Questions about the grid below. Counting starts at 1.
1) Give the entry directly above the largest entry.
2) Give the entry at row 2, column 2.
3) Give the entry in the bottom-right corner.
4) Give the entry in row 1 and column 1.
5) Give the entry just left of -108.
6) Give the entry directly below the smallest entry.
7) Give the entry at row 1, column 2.
8) Give the top-right entry.
[[ 541 -237 -290 -133  355 -382  326  341 -395]
 [ 525 -380 -296  -69  465 -337  333  336 -517]
 [ 457 -339 -338 -143  379 -380  334  364 -479]
 [ 502 -301 -356 -107  444 -330  341  374 -457]
 [-304  401  418  212 -181  475 -223 -234  596]
 [-400  428  428  163 -294  468 -240 -253  579]
 [ 468 -376 -352 -134  398 -358  339  413 -454]
 [-370  454  448  236 -216  461 -108 -208  613]
 [-265  362  369  180 -261  462 -313 -178  605]
 [ 458 -313 -259  -96  409 -330  341  383 -521]
 [ 477 -298 -341 -122  361 -359  307  367 -424]
 [-348  487  378  223 -280  468 -193 -243  576]
 [-397  446  400  211 -234  469 -199 -228  625]
 [-331  385  442  191 -232  525 -241 -216  567]
 [-334  457  372  266 -250  526 -175 -205  495]
 [-275  400  293  251 -204  446 -309 -220  505]]
1) 576
2) -380
3) 505
4) 541
5) 461
6) -424
7) -237
8) -395

x =
[[  68.11   46.65  -78.73  -27.24 -119.92  149.98   21.91]
 [  26.65    6.40  -18.63   77.92 -145.44  153.47   25.84]
 [  16.33   19.83   21.91   16.09   22.45   12.75   21.98]
 [  13.16   14.39   17.54   21.45   16.39   20.30   13.43]
 [  19.63   15.58   19.12   17.97   17.12   14.78   17.59]
 [  18.72   18.70   13.99   19.86   14.19   22.01   14.06]
 [  -4.94  125.63  -43.65  -12.30   39.64   -8.39   88.24]
 [  20.59   17.88   16.46   19.24   18.15   15.16   21.03]]
Indices start at 1.
Report the bottom entry of the column that holds the largest entry.
Answer: 15.16
Report the entry just left of the largest entry.
Answer: -145.44
Report the entry in the top-left corner.
Answer: 68.11
The entry at row 3, column 1 is 16.33
Report the entry just left of 77.92.
Answer: -18.63
Report the entry at row 3, column 3.
Answer: 21.91
Report the entry in row 2 and column 1.
Answer: 26.65
The entry in row 2 and column 2 is 6.40
The entry in the top-right corner is 21.91
The largest entry is 153.47
The entry directly below 14.19 is 39.64
Report the entry at row 1, column 3.
Answer: -78.73
Report the entry at row 1, column 2.
Answer: 46.65
The entry directly below 6.40 -> 19.83
The entry in the bottom-left corner -> 20.59
Report the entry directly below 153.47.
Answer: 12.75
The entry directly above 21.98 is 25.84
The bottom-right entry is 21.03
The top entry of the column that holds the smallest entry is -119.92
The entry directly below 22.01 is -8.39
The entry directly above 19.24 is -12.30
The entry just right of 17.12 is 14.78
Report the entry just right of 16.46.
Answer: 19.24
Report the entry just left of the smallest entry.
Answer: 77.92
The entry directly above the largest entry -> 149.98
The entry just left of 20.30 is 16.39
Report the entry directly above 19.63.
Answer: 13.16
Report the entry just left of 22.45.
Answer: 16.09
Report the entry just left of 14.78.
Answer: 17.12
Report the entry just left of 15.16.
Answer: 18.15

arr =
array([[  4,  15,   6,  20, -12,  20,   2,   6,   6,  -4,  20,  -8,  11],
       [ -4, -18,  -3,   3,  32,   4,  16,  -8,   5,  26,   7,  10,  19],
       [ 11,  12,  -4, -11,  18,  -6,   7,   8,   3,  19, -16,  17,   5],
       [ 21,  11,  -1, -20,  10, -13,   4,  16,   0,  22, -20,  27,   2],
       [-15,   0, -23,  12,  30,  30,  15, -13,  -3,  -3,  26, -26,  12],
       [ 29,  19,  -4, -28,   9, -16,  -3,  22,  -3,  20, -34,  26,   3],
       [ 25,  16,  45,   9, -19,  -5,  -9,  23,  21,   6, -10,  22,   9],
       [ 23, -15,   3, -21,  14, -15,   2,  13,  -2,  32, -16,  31,  17],
       [ -7,   2, -14,  11,  26,  21,  12,  -6,   0,   0,  18, -13,   8],
       [-13,  -7, -18,  13,  30,  27,  19,  -8,  -2,   1,  35, -16,   7],
       [  5,   2, -17, -12,  30,   8,  18,   9,  -6,   4,  17,   9, -11]])
Rows and columns are numbered from 1.
The entry at row 3, column 1 -> 11
The entry at row 2, column 2 is -18
The entry just right of the centre entry -> 22
Read off the entry in the top-right corner.
11
The entry directly below the centre entry -> -9
The entry directly above the smallest entry is 26
The entry directly below the smallest entry is -10
The bottom-left entry is 5
Read off the entry at row 2, column 1.
-4
The entry at row 3, column 2 is 12
The entry at row 1, column 1 is 4
Read off the entry in row 1 and column 3.
6
Read off the entry in the bottom-right corner.
-11
The entry directly above the centre entry is 15
Read off the entry in row 2 and column 3.
-3
The entry at row 1, column 2: 15
The top entry of the column that holds the smallest entry -> 20
The entry just right of the smallest entry: 26
Read off the smallest entry.
-34

A = [ 15 -27  34 -24 -25]
The entry just left of -27?
Answer: 15
The entry just right of the centre entry is -24

W =
[[4 4 6 6 6 4 3 2 4 2 4 4]
 [5 3 5 5 5 5 5 4 5 2 7 3]
 [3 5 3 6 4 5 6 4 4 4 5 7]
 [2 5 3 3 5 3 3 3 6 5 6 4]
 [4 6 3 6 4 7 6 4 5 4 4 6]
 [3 2 4 6 4 5 4 4 4 7 5 4]
 [2 3 3 4 5 4 3 5 7 4 3 4]
 [4 4 5 5 8 4 5 2 3 4 4 5]
 [3 6 3 6 4 6 6 4 4 4 5 7]
 [4 6 3 6 5 7 6 4 5 4 3 5]]
Counting starts at 1.
The entry at row 3, column 2 -> 5
The entry just left of the largest entry?
Answer: 5
The entry in the bottom-left corner: 4
The top-left entry?
Answer: 4
The entry in row 3 and column 1 -> 3
The largest entry is 8
The entry at row 2, column 1?
Answer: 5
The entry at row 1, column 2: 4
The entry in row 1 and column 3 is 6
The entry at row 3, column 3 -> 3
The bottom entry of the column that holds the largest entry?
Answer: 5
The entry in the top-right corner?
Answer: 4
The entry in row 2 and column 2?
Answer: 3
The entry just right of the largest entry is 4
The entry in the bottom-right corner is 5
